Each row comes from the steps of one walk. Every step used is in the known rows, and no mark comes twice. Write the walk behind each row, first mark first.
Known rows
V > D > N > R > G: [-231, -189, 206, -154, -447, -424, 0, 40, -123, 145, -126, 36, -92, 18, -210, -68, 224, -121, -218, 73, 145, -146, 191, -302, 292, 151, 43, -9, -159, 47, -138, -118, -154, 15, 222, -55, 139, 169, -76, -186, 117, 114, 154]
H > P > G > R > V: [182, 45, 16, -47, -37, -130, 39, 24, 80, 164, 480, 247, 150, -42, 5, 132, 178, 29, -134, 83, -5, 78, -312, 204, 108, -96, -236, -81, 63, 112, -225, 163, 0, 159, 126, 130, 114, 260, -95, 373, -166, -86, 312]
E > H > P > G > R: [92, 274, 14, -8, 6, -26, -143, -15, 62, 0, 436, -40, 167, -15, -108, 24, 120, 192, -120, -245, -21, 102, -188, 218, 108, -43, -26, -90, 153, -107, -274, 127, 102, 41, 120, 195, -112, 297, -121, 202, -193, 52, 261]
G > H > P > N > D: [132, 55, -111, 250, 242, 229, -21, -87, 93, -6, -59, -285, -238, -110, 170, -55, 29, 122, 248, 39, -18, 80, 270, -13, -20, 325, 0, -320, 203, -62, 376, 143, 114, 152, -34, 34, -136, -148, -108, -40, -9, 13, -155]
P > H > N > D > V: [146, -16, 173, -24, 74, -146, -71, -31, 224, -168, -378, -142, 204, -212, -162, -157, 237, -73, 123, -178, 14, 21, 48, -379, 4, 518, -75, 139, 241, 7, 373, -104, -192, 318, -489, -134, 3, -290, -86, -85, 150, -47, -113]
G > H > N > R > V > Q > P: [-161, -277, -124, -43, 115, 27, 208, -118, -191, 369, -20, 26, -8, -32, 385, -89, 12, -127, -170, 91, -12, 63, -36, 84, 21, -17, 106, -341, -24, 67, -46, 187, -56, -100, 372, -52, 331, -170, -166, 29, 31, 43, 37]
J > P > N > D > H > E > R: [18, -53, -81, 312, 362, 306, 16, 116, 163, -160, -160, -130, -244, -214, -115, 27, 23, 42, 451, -120, 14, 37, 290, 82, 14, -115, -178, 134, 193, -125, 46, 102, -28, 131, -379, 0, -340, 296, -101, -57, 164, -171, -110]
D > P > J > Q > G > H > E > R: [169, 74, -95, -30, -71, 273, -190, 24, 21, 146, 494, 82, 475, 212, 35, -145, -208, -268, 40, 190, -161, -173, 176, 421, -381, -389, 71, -64, -162, -157, -382, -7, 192, 124, 122, 355, -110, 95, 111, 187, -391, 54, -38]
Q > P > G > R > V > N > D > H: [-76, -88, 90, 217, -214, -28, 71, -124, -9, -47, -153, -23, -89, 297, -194, -17, -33, -8, -207, 9, -36, 446, -114, -185, 36, -3, 15, -223, -20, 22, -48, 262, 210, -128, -103, 162, 39, -69, -234, 32, -30, 139, 166]
R > N > D > H: [-46, -57, 210, -2, 82, -69, -131, -9, -132, -167, -222, -218, -181, -22, -43, -11, 56, 185, -32, -146, 21, 242, 122, -409, 32, 169, -150, 108, 51, -148, 364, -158, 216, 118, -327, -22, 0, -139, 81, -234, 315, 104, -103]
R > N > D > V: [99, -122, 292, -8, -59, -325, -109, 4, 2, -53, -302, -53, -57, -117, -68, 23, 264, 18, -80, -7, 5, 100, 113, -488, 93, 239, -160, 227, 88, 72, 317, -164, 3, 149, -406, -192, 183, -140, 62, -104, 265, -101, 78]
E > N > D > P: [170, 54, 14, 134, 142, 23, -151, -20, -58, -143, -441, -94, -58, -83, -77, -128, -68, 100, 78, -29, 128, -39, 218, -178, 102, 257, -109, -83, 33, 43, 202, -93, 200, 208, -44, -59, -77, -101, -1, -310, 98, -188, 112]
Q > G > R > V > N > D > H > P: [-52, 54, 41, -71, -71, 13, 78, -42, 234, -32, -62, -102, -189, 276, -37, -155, 138, 53, -212, 1, -28, 263, 105, -208, 98, 238, -443, -55, 10, -65, -83, 48, 288, -30, -56, 243, 10, -192, -214, 27, -55, -72, 38]
H > N > D > P: [169, -22, -103, 36, 161, 40, -37, -51, 39, -57, -329, 20, -29, -172, 7, -256, 58, 134, 89, 36, 94, 74, 326, -247, 28, 419, -83, -207, 62, 35, 213, -128, 48, 259, 48, -92, -84, -196, -34, -344, 77, -281, -52]
Q > P > H > E > N > R: [164, 59, -141, 96, 25, 146, -20, -38, -50, -103, 110, -199, -81, -379, -57, -137, 50, 24, 81, -137, -141, -50, 196, 176, 35, -289, 383, -7, 168, -76, -215, 162, -150, 326, 215, -207, -51, 167, -171, -29, -127, 180, -32]
E > N > D > V: [129, -86, 321, 99, 60, -306, -92, -11, 82, -131, -557, -114, 124, -111, -126, -110, 221, -169, 60, -101, 76, -107, 80, -375, 53, 392, -276, 242, 129, 104, 291, -102, 3, 180, -597, -151, 88, -210, -87, -66, 225, -179, 190]
V > Q > R > N > D > H > E > P: [-227, 61, -290, 8, 234, 189, -158, 11, -122, -155, 37, -30, -404, 68, -69, 107, 110, 322, 20, -67, -20, 160, 158, -99, 110, -252, -92, 205, -215, 65, -28, -102, -93, -229, 127, -64, -2, -163, 269, -323, 215, -120, -55]
J > H > E > D > P > N > R > V > Q > G: [-91, -44, -107, 108, 225, -7, 75, 45, 88, 46, -182, -193, 61, -148, 152, 154, -220, -59, 89, 124, -153, 11, -211, 156, 90, -97, 127, 131, -92, 82, 34, 0, -278, -281, 271, -52, -129, 219, 123, 5, -43, -145, -186]
P > D > V > R > G > H: [122, 3, 378, -215, -100, -224, -152, -142, -84, -33, 149, 173, 189, 97, -95, -61, 198, -210, -262, 251, -51, -88, -98, -208, -116, 284, -114, 92, 146, 88, 40, -99, -120, -257, -205, -36, 288, -266, 51, 32, 228, -14, 80]
V > Q > G > R > N > D: [-120, -83, 97, -165, 8, -39, 35, -36, -227, 247, 162, -199, -21, 460, 148, -88, 390, 119, -407, -72, -252, 210, 56, -329, 136, 48, -117, -98, -452, 34, 30, 90, 98, -4, 268, -108, 286, -266, 129, -77, 7, 107, 173]
V > R > N > D > H > E > P: [-8, 87, -58, -14, 249, 165, -95, -81, 33, -296, -93, 113, -550, -150, -163, 12, 63, 280, 6, -138, -35, 121, 192, -18, 165, -66, -224, 174, 102, -83, -151, -250, -11, 7, -2, -250, -91, -11, 103, -380, 306, -156, -153]
P > G > H > N > R > V: [-95, -114, 211, -148, -447, -181, 219, -89, 71, 207, -81, 13, 266, -138, 154, -67, -20, -173, -59, -15, 130, 10, -368, 6, 107, 210, 158, -103, 116, -20, 43, 147, -196, 128, -73, -149, 158, 128, -277, 190, -65, 169, 109]
R > V > N > D > H > E > P > J > Q: [-6, -110, -89, 224, 376, 71, 142, 92, 81, -217, 31, 161, -122, -65, 17, 165, -364, -40, 260, -144, 39, -27, -75, -27, -195, -245, -299, 191, 95, -111, -63, -152, -15, -22, -429, 83, -282, 12, 284, 3, 54, -92, -347]
V > D > H > E > P > G: [-107, -69, -19, 188, 241, -84, -273, -149, 143, -274, 77, 117, 97, 226, -182, -32, 194, 116, 194, 110, 44, 184, -88, -26, -1, 11, -16, 107, 92, 3, -114, -220, 39, 11, -204, 148, -186, 331, 213, -110, 201, 9, -84]
D > P > N > R > V > Q > G > H: [-172, -149, -44, -133, -115, 13, -103, -56, -12, 366, -116, -166, 133, 151, 242, 118, -47, -145, -221, 236, 60, -26, -77, 62, 170, 3, 217, -326, -201, 10, 33, 136, 2, -89, 500, 268, 194, -68, 5, 50, -53, 71, 16]
H > E > D > N > R > G: [41, 14, 152, -26, -251, -354, 145, 93, -27, -143, -84, 3, -131, -339, -156, -71, 17, 8, 38, -121, 23, -170, 219, -130, 185, 68, -97, 290, -87, -64, -255, -98, -355, -98, 27, -290, -108, 226, -77, -163, -86, -140, 55]
Q > G > H > N > R > V > D > P > J: [-181, -174, 6, -205, -393, -24, 158, -178, 142, 238, -152, 196, 317, 310, 36, -133, -179, -169, -132, 230, -69, -65, -84, 155, 45, 173, 337, -407, 28, 30, 1, -84, 118, 315, 277, 94, 133, -129, -222, 137, -250, 233, -83]
D > P > G > H: [126, 99, 29, -61, -103, 68, -359, -147, -70, 26, 50, -7, 340, 190, -12, -121, -25, 17, -73, 224, 112, 138, 12, 62, -82, 121, 131, -287, -14, -122, 156, -21, 249, 8, 148, 328, -16, 89, 54, -111, -96, 102, 88]
N > D > V > Q > P > H > E > R > G: [-39, 75, -213, 308, 187, -87, -164, 91, -23, -89, 115, -76, -16, 12, -54, 163, 79, -48, -7, 38, 54, 30, 25, -230, 47, -79, 59, 188, -44, 93, -353, 64, -89, -258, -32, -3, 87, 112, 69, -77, 68, -66, 31]
J > H > E > D > N > R: [28, 14, 148, 11, 59, -84, 96, 24, 73, -148, -277, -73, 15, -393, -252, -150, -88, -101, 203, -164, -223, -94, 224, 181, 55, 54, -188, 275, 80, -140, 55, -135, -394, -25, -160, -265, -266, 250, -200, -234, -40, -80, -85]
J > Q > R > N > D > H > E > P: [29, 106, -169, 14, 4, 201, -108, 140, -66, -180, 200, -81, -349, -63, -80, 13, -36, 172, 225, 16, -11, 97, 107, -61, -140, -459, -39, 356, -75, 68, -74, 25, -24, -137, -173, 19, -2, 23, 435, -169, 137, -172, -66]
V > N > R > G > H > P > J > Q: [-151, 93, -205, -186, -314, 112, 182, 183, -156, 218, 515, -129, -47, -154, 375, -96, -267, -144, -142, -46, 191, -182, 180, 124, -118, -257, 70, -180, -168, -356, -263, 55, 94, -103, 438, 161, -142, 59, -37, 113, -271, 236, -216]
E > N > D > V > Q > R > G > H: [-226, 100, 93, -121, -299, -129, -105, 18, -196, 87, -355, -217, 30, 301, 59, -24, 151, -168, -202, 30, 217, -158, -70, -313, -14, 215, 7, 152, -256, 187, 242, 106, 16, -466, -128, 12, 362, -504, 1, -74, 132, 27, 286]
E > D > H > P > N > R > G: [-75, 86, -16, 100, -90, -132, 44, 198, 57, -229, -24, -325, -206, -434, 36, 91, -212, 137, 166, -190, 212, 26, 35, -35, 234, 57, -13, 96, 73, -190, -105, 18, -24, -85, 47, 93, -314, 234, -86, 45, 67, -54, -124]
H > E > P > G > R > N > D > V > Q: [-121, 6, -202, 134, 25, -39, -5, -18, 187, -37, 41, 166, -102, 96, 22, 186, 295, 224, -38, -139, 20, 170, -89, -15, 234, -89, -121, 135, -277, 103, -240, 37, -227, -27, 77, -288, 8, -31, 15, -55, 75, -283, 166]
G > H > E > D > P > N > R: [146, 67, -52, 175, 90, 177, -48, -96, 145, -94, -307, -91, -103, -368, 21, 12, -221, 55, 270, 3, -153, -111, 368, 374, 26, 18, 320, -225, 141, -96, 4, 25, -205, 158, 192, -249, -243, 115, -245, -170, -81, -102, -183]
J > H > N > D > V > R > G: [-24, 51, 156, -248, -167, -157, 102, 47, 29, -17, -344, 3, -38, -199, -34, -211, 172, -186, -159, -29, 161, -16, -89, -330, -22, 459, -169, 217, 138, 48, 209, -152, -175, -262, -238, -192, 111, -222, -77, -196, 283, -141, -39]
P > J > R > V > Q > G > H > E > D: [26, -88, 156, -89, 402, 2, 256, -13, -65, 155, 288, 114, 342, 329, 153, 158, -91, -151, 61, -12, -475, -169, -323, 355, -239, -242, -98, 194, -198, 0, 145, -33, -4, -182, -219, -66, 37, 101, 209, 472, -343, 206, -58]
V > N > R > G > H > E: [-98, 41, 37, -216, -332, -36, 79, -41, -107, 115, 63, -64, -230, -173, 265, -157, 129, -12, -231, -28, 109, -89, 354, -130, -6, 30, 204, -90, 14, -236, -206, -36, -164, -144, 263, -263, 24, 112, -211, -236, 6, 194, -141]
G > R > V > Q > P > H > N: [81, -182, -133, -63, 259, 164, 118, -66, -190, 239, 302, 122, 42, 24, 105, 43, 181, 57, -245, -168, -172, 153, -196, 181, -24, -196, 99, -280, -44, 182, -75, 245, -136, 102, 449, -3, 259, -312, -47, 189, -19, 97, 89]

Write each row's walk
[-83, 229, -99, 166, -73, 159, 0, -4, 218, -212, -109, -229, -27, 28, -105, -138, 28, 138, 111, -252, 136, 160, -19, 110, 108, 212, -257, -40, -63, -149, -16, 179, 262, 206, -121, 97, -254, -125, -394, 53, -57, -63, 174] -> E > N > D > H > P > G > R
[32, 207, -159, -95, -178, 104, 206, 221, -19, -63, -54, 51, -27, -221, -84, 110, -417, 299, 123, -415, 200, -116, -93, 46, 52, 16, 306, -69, 82, -154, 97, -48, 161, 51, -37, -31, -342, 165, 8, 25, -230, 62, -45] -> E > H > N > D > P > J > R > G
[-157, -139, -250, 106, 18, 11, 160, -68, -153, 91, -65, -21, 155, 260, 299, -126, -47, -55, -79, 23, 120, 125, 52, -233, -215, 253, 168, -297, -157, -48, 222, 82, 162, -219, 32, 139, 103, -626, -44, 34, -100, 80, -120] -> R > G > H > N > D > V > Q > P > J
[117, 90, -106, 13, -16, 59, 80, -13, -19, -148, 437, 152, 1, -77, 157, 10, -190, 210, 199, 100, 30, -45, -44, 38, 69, -40, 107, -77, 226, -84, -329, 56, -225, -81, -49, -168, -66, 392, 153, -149, -8, -33, -97] -> N > R > G > H > E > P > D
[10, -21, 0, 156, 49, -50, -183, -267, 118, 33, -33, 264, 76, 269, 41, 96, 44, 8, 51, 464, 3, 61, -164, 122, -144, 94, 234, -151, 157, 194, 98, -105, 114, -5, 92, 18, 140, 147, 31, 12, 36, 22, -40] -> R > V > D > P > G > H > E
[-10, -238, -18, 159, 536, -48, -24, 50, 33, -89, 304, 382, 132, 109, -12, 262, -193, -116, 286, 88, -76, -134, -276, 227, -289, -413, -173, 178, 162, 66, -124, -238, 35, 107, -375, 227, -67, 195, 441, 220, 160, -24, -262] -> R > V > D > H > E > P > J > Q
[33, -19, -61, -56, -103, 220, 120, -98, 116, 69, 34, 296, 207, 308, -100, 19, -111, -32, -69, 55, -253, -63, -215, 504, -184, -237, 208, -101, 43, 151, -7, -45, 106, 248, 188, 18, -45, -101, -158, 245, -223, 147, 8] -> Q > G > R > V > D > P > J > H > E > N
[102, 184, -155, -156, -101, 248, 42, 165, -130, 93, 79, 128, 93, 131, 10, 132, -414, 108, 91, 17, 66, -136, 84, 211, -88, -82, 184, -330, -71, -230, 220, 18, 356, 55, -25, 174, -145, 200, 51, -22, -283, 205, -40] -> N > D > P > J > R > G > H
[95, -38, 90, -95, 4, -95, 52, 139, -21, 34, -167, -11, -259, -90, -56, 14, 278, -126, -25, 142, 178, -79, 52, -296, 137, 92, -120, 122, 71, 78, 165, 73, -81, -223, -105, 10, 122, 48, 177, -13, 198, -220, 71] -> J > P > N > D > V > R > G
[115, 339, -257, -2, -321, 292, -55, 96, -154, -10, 15, -172, -233, 48, 174, -147, -182, 11, 142, 226, 202, -198, 167, 31, -339, -190, 276, 75, -162, 131, 3, 215, 140, -306, 155, -2, 123, -214, 189, -174, -113, -148, 52] -> J > Q > R > G > H > E > N > D > P
[180, 226, 5, -159, -252, 107, -120, 153, -393, 15, 375, 47, 339, 248, -58, 31, -517, -122, -16, 171, -54, -177, -112, 241, -349, -410, 256, -67, -219, 15, -6, 57, 178, -346, 147, 374, 45, -49, 423, 116, -347, 146, 56] -> E > D > P > J > Q > R > G > H
[-7, -49, 145, -29, 234, -137, -143, 8, -24, 111, 391, -14, 280, 133, -33, 180, 204, -158, -180, -13, -175, -86, -338, -46, 74, -172, -143, 332, -69, 127, -322, -52, -219, -47, 29, 37, 178, 235, 204, 223, -14, 133, 73] -> P > H > E > R > V > Q > G
[188, -115, 196, -44, 52, -53, 167, 110, -57, -33, -148, 342, 31, -191, -276, 245, -388, -15, -22, -170, -165, -139, -64, 279, 81, -284, -85, 77, -19, 60, 92, -217, -6, 55, -4, -120, -259, 249, 32, 205, -204, 11, 51] -> E > D > P > J > R > V > N
[-61, -192, 34, 119, 179, 36, -14, -48, 207, 88, 15, 138, -250, -45, -78, 240, 196, 54, 18, 6, -61, 64, -18, 274, 50, -23, -87, -199, 198, 176, 37, 60, 46, 276, 89, 130, 13, -120, -262, 291, 239, -27, 4] -> G > R > V > D > H > P > N
[-164, -68, 51, 27, 84, -146, -23, 66, 220, 35, 147, 108, -9, 43, -132, 187, 129, -24, 141, 186, 69, 75, -346, 153, 57, -86, -183, 221, 70, 110, 103, -66, 230, 13, -206, 210, -46, 478, 10, 386, 95, 30, 94] -> J > R > V > D > H > P > G
[-93, 75, -235, -23, 260, 74, -73, 44, 42, 22, -134, 17, -82, -406, 99, 253, -114, 35, -20, -125, 115, -283, -89, 257, 209, -190, 81, 97, -30, 14, -169, -75, -260, 187, 460, -217, -2, 47, -104, -91, 78, -88, -85] -> D > P > H > E > N > R > V > Q
[-64, -152, 283, -57, -58, -98, 35, -165, 165, -9, -126, 83, 18, 360, -80, -89, 364, -75, -123, -2, -178, 8, -131, 65, -119, 5, -80, 174, 43, 187, -93, -14, 114, 172, -198, -46, 207, -209, -182, 234, 137, 60, 136] -> Q > G > R > V > D > H > E > N
[-7, 83, -52, -177, -417, 130, 245, 125, -288, 181, 311, -97, 181, 163, 150, -171, -192, -177, 24, 13, 11, -140, -79, -105, -387, -67, 292, -108, -188, 18, 194, 228, -21, -124, -82, 71, 135, -379, 183, 150, -267, 252, -51] -> P > J > Q > R > G > H > N > D
